Below are the code and all the weights of a small trained network. Each question names an input and a class and asks about switching units off, where a switched-off unit gives its printed mean instead of its output.

import numpy as np


def w(rows, s, z=0):
    codes = np.array(rows[::2]) - 128.0
    scale = np.full(codes.shape[1], s)
    scale[-1] = z or s
    return codes * scale


def f(y):
    return np.maximum(y, 0)


def log_softmax(a):
    a = a - a.max(-1, keepdims=True)
    return a - np.log(np.exp(a).sum(-1, keepdims=True))


def net(x, mask):
    res = np.array(x, float).reshape(1, 2) / 4 @ E
    y = f(res @ A[0][:, :-1].T + A[0][:, -1])
    res = res + np.where(mask, y, B[0][:, -1]) @ B[0][:, :-1]
    return log_softmax(res[-1] @ U[:, :-1].T + U[:, -1])


A, B = {}, {}
E = w([
[108,119,30,235,110,226,202,169,86,88],'x0',
[53,244,211,187,136,180,31,254,108,190],'x1',
],0.0093)
A[0] = w([
[114,176,179,154,127,139,70,198,114,157,90],'neuron 0',
[133,82,93,115,162,117,150,28,134,116,112],'neuron 1',
[147,85,65,76,122,89,159,67,124,110,92],'neuron 2',
[132,117,151,103,148,111,141,139,146,148,101],'neuron 3',
[134,110,130,102,126,162,131,144,141,141,121],'neuron 4',
[144,110,91,95,134,113,159,105,127,119,184],'neuron 5',
[118,162,156,137,146,142,122,188,133,136,150],'neuron 6',
[152,101,93,96,96,110,160,92,121,136,91],'neuron 7',
[136,126,6,237,142,184,176,149,112,128,118],'neuron 8',
[119,128,140,89,117,105,106,116,149,132,151],'neuron 9',
[132,129,125,123,138,128,133,115,131,134,246],'neuron 10',
[147,123,153,152,126,129,103,185,109,122,125],'neuron 11',
[154,138,225,24,149,57,72,61,122,153,105],'neuron 12',
],0.013)
B[0] = w([
[107,176,163,148,154,149,163,88,160,193,214],'neuron 0',
[121,158,178,145,157,134,146,109,146,163,201],'neuron 1',
[117,192,143,146,160,159,134,111,159,167,205],'neuron 2',
[136,128,108,112,142,150,153,125,134,109,145],'neuron 3',
[131,125,128,123,121,127,123,127,127,114,128],'neuron 4',
[126,147,156,133,126,119,72,133,120,165,196],'neuron 5',
[139,130,159,133,142,119,88,113,135,163,193],'neuron 6',
[114,171,164,134,138,164,132,126,146,140,172],'neuron 7',
[60,60,119,79,117,129,180,150,160,89,233],'neuron 8',
[115,84,121,130,108,135,121,148,133,125,174],'neuron 9',
[161,53,98,170,59,33,22,139,6,221,208],'neuron 10',
[128,151,150,124,135,133,112,116,130,143,164],'neuron 11',
[60,71,102,97,117,143,194,155,150,72,250],'neuron 12',
],0.021,0.019)
U = w([
[106,189,181,165,173,184,119,82,174,200,114],'0',
[72,49,81,52,84,161,223,174,168,87,110],'1',
[141,82,100,166,42,59,2,137,28,180,253],'2',
[136,137,54,114,169,174,116,119,119,89,82],'3',
[170,133,137,134,151,152,150,111,132,83,91],'4',
[142,163,80,120,83,158,122,133,139,113,89],'5',
[176,156,118,122,139,139,135,116,100,101,87],'6',
[169,122,102,166,151,122,91,135,106,62,96],'7',
],0.0093,0.0053)

Each question gives the input, the list of numbers given to net, and the class t.
The units are the neurons (one row each of A and B). Each row of codes is followed by its name. A weight is (code - 128) times the scale printed after its matrix; where a second scale follows, it is the last column's (A, B and U).
mask holds one flag per neuron, in row order. A switched-off neuron (its flag False) gives its mean, the last column of its row in B, instead of its output. The means were averaged over made-up inputs and are rounded, as every weight is.
A unit's drop is (log p(t) with every unit on - log p(t) with that unit switched off) / (log p(t) with every unit on - log p(t) with every unit switched off).
The circuit of an input: a set's keep is (log p(t) with only the set's units on - log p(t) with every unit switched off) / (log p(t) with every unit on - log p(t) with every unit switched off). Starting from the 12 units with the biggest drops (on a tie, the unit counted first), units are removed one at a time, each time the one whose removal leaves the highest keep (on an exact tie, the one counted first), for as long as the keep stays at least 0.8.
units of the circuit, in order: the units of the circuit, biggest drop first
unit that matters most: the unit with the biggest drop
k most important neurons: the k neurons with the biggest drops, biggest first
drop when u is switched off: that unit's drop, to one decimal
input [3,2], class 2: unit that matters most => neuron 12
input [3,-2], class 2: units of the circuit, in order => neuron 12; neuron 0
input [-4,-1], class 1: 2 most important neurons => neuron 12; neuron 6
input [-2,3], class 2: units of the circuit, in order => neuron 2; neuron 8
input [-4,0], class 1: 3 most important neurons => neuron 12; neuron 6; neuron 5
input [-6,-8], class 0: 2 most important neurons => neuron 2; neuron 1
input [4,2], class 1: 3 most important neurons => neuron 8; neuron 5; neuron 10
input [5,-5], class 0: 4 most important neurons => neuron 12; neuron 2; neuron 1; neuron 5
input [-1,-3], class 2: 2 most important neurons => neuron 0; neuron 10
input [-5,3], class 1: drop when neuron 12 is switched off => 1.5
input [5,3], class 1: drop when neuron 8 is switched off => 4.1
input [7,4], class 1: drop when neuron 8 is switched off => 5.3
